[[5163, 8061, 7368, 2751, 6662, 8836], [5061, 7175, 7197, 2899, 6493, 9265]] => 8061
[819, 359, 572, 596, 468, 236] => 572
[[226, 168, 83, 91, 192], [63, 204, 163, 96, 88]] => 192
[187, 685, 550, 558, 441, 928, 629] => 629
[248, 699, 180, -932, -586, 539] => 248
[93, 34, 69, 43, 20, 15, 34] => 43
[[910, 521, 509, 546], [496, 730, 382, 79], [580, 527, 656, 652]] => 656
[[33, 27, 12, 60, 88], [35, 4, 50, 94, 77], [57, 17, 64, 9, 68]] => 77
[[-9, 46, -35, 9, 40, 42, 13], [-13, -32, 44, 6, 13, 25, 17], [2, 5, -6, -1, -17, -20, 2]] => 42
---
-0.20  -1.75   1.19  -2.37  -2.94   0.40
-1.73   3.37  -2.16   0.81  -5.09   2.24
-1.28   2.29  -1.18   2.93  -3.95   1.38
ans = -3.95

-1.40  -0.62   2.74   0.00  -6.37  -1.58 ans = -1.58

-5.38   0.01   4.83  -0.38   2.71   5.65   1.28 ans = -0.38

 0.46  -3.84  -2.58  -6.32   0.78  -3.41  -1.68
-0.12   0.16  -0.62   0.76  -0.49   0.19   0.42
ans = -3.84

-2.25  -4.07  -1.14  -1.29   3.45   6.69   0.78 ans = -2.25

-4.18   1.97   4.83  -2.78  -1.19   1.66  -0.47 ans = -2.78

 0.59   0.98   5.47   0.37  -4.43   3.37  -4.71 ans = -4.43
---
0.112,-0.140,0.027,-0.136,0.090,-0.133,-0.034 ans = 0.112, -0.034

155.7,-95.0,54.6,-4.1,35.5,129.6,-137.0 ans = 155.7, -137.0

-0.042,0.115,0.207,-0.190,0.076
0.052,0.229,0.111,-0.022,0.008
0.004,0.214,0.128,0.034,0.141
ans = -0.042, 0.141

110.978,-191.176,193.659,152.801,103.514,28.426 ans = 110.978, 28.426

-160.954,46.131,-66.095,-86.005,71.666,166.002,132.370
150.616,185.091,127.170,137.052,141.035,106.908,110.867
115.257,28.657,130.470,124.663,178.497,202.285,136.474
ans = -160.954, 136.474

-0.01,-0.11,0.18,-0.08,0.07,-0.05,-0.03 ans = -0.01, -0.03

-0.01,-0.02,0.16,-0.18,-0.09 ans = -0.01, -0.09

-1.52,-4.63,-2.44,19.56
-6.99,13.96,2.18,-11.73
1.40,-7.45,-3.07,8.60
ans = -1.52, 8.60
---
((4703, 6675, 7407, 8287, 9406), (9442, 7623, 3119, 2819, 7093)) gives 7623
((3, 6, 3, 3), (6, 8, 9, 7), (2, 6, 6, 8)) gives 2
(907, 514, 168, 304) gives 907
((643, 536, 593, 394, 305), (869, 641, 787, 417, 158)) gives 641
((34, 66, 1, 81, 78), (40, 6, 68, 90, 79)) gives 6
((64, 80, 103, 71, 86, 94, 76), (155, 218, 146, 38, 4, 184, 82), (105, 82, 78, 100, 73, 79, 104)) gives 100
((-738, 895, -70, 209, -18, -88), (73, -95, 443, 553, -222, 284)) gives 443
---
Input:
[[ 1.88 -1.84 -2.07  2.52 -4.05 -6.03]
 [-5.01  3.67  0.45 -4.66  3.45 -1.87]]
Output: -5.01

Input:
[[-3.34 -5.85 -6.11 -0.61  2.39  5.05]
 [ 3.41  0.97 -4.07  3.67  1.49 -2.30]]
Output: -5.85

Input:
[[-2.34  2.42  0.25 -3.06  0.68 -5.73]
 [-0.18 -0.18 -0.75 -0.69 -1.76  0.53]]
Output: -3.06

Input:
[[ 1.56 -1.77 -0.58 -2.26 -1.95 -1.38]
 [ 2.01 -0.47  1.49 -0.10 -1.26  1.63]
 [ 3.73  0.43  4.09  1.82 -1.64  5.33]]
Output: -1.95

Input: [-0.10 -1.58 -2.14 -3.98 -0.74 -4.77]
Output: -3.98

Input:
[[ 2.33  6.59  1.39 -6.27]
 [ 0.30 -0.12  0.05  0.20]
 [ 1.71  0.69  1.01  0.39]]
Output: -0.12

Input: [ 1.20 -3.34 -5.37 -2.39]
Output: -3.34

Input: [ 5.58  6.19  2.79  1.62 -4.50  3.63 -1.00]
Output: -1.00
---
array([ 1.78, -2.70,  3.11, -0.37,  2.60,  5.28,  3.41]) 1.78, 3.41

array([[-2.52, -0.36, -0.50, -4.60,  0.00],
       [-5.07, -0.52,  0.08, -5.59,  3.04],
       [ 0.00,  0.30,  0.79,  4.29, -1.69]]) -2.52, -1.69

array([-2.72,  1.48, -5.73, -2.80]) -2.72, -2.80

array([ 1.51, -4.30, -0.38, -4.84]) 1.51, -4.84

array([-1.84, -3.79,  6.64, -5.49,  5.75,  2.73]) -1.84, 2.73

array([ 5.86, -4.10, -4.76,  1.71,  3.39, -0.03, -0.58]) 5.86, -0.58

array([ 0.92,  4.97, -0.66,  2.23,  2.61,  0.80]) 0.92, 0.80
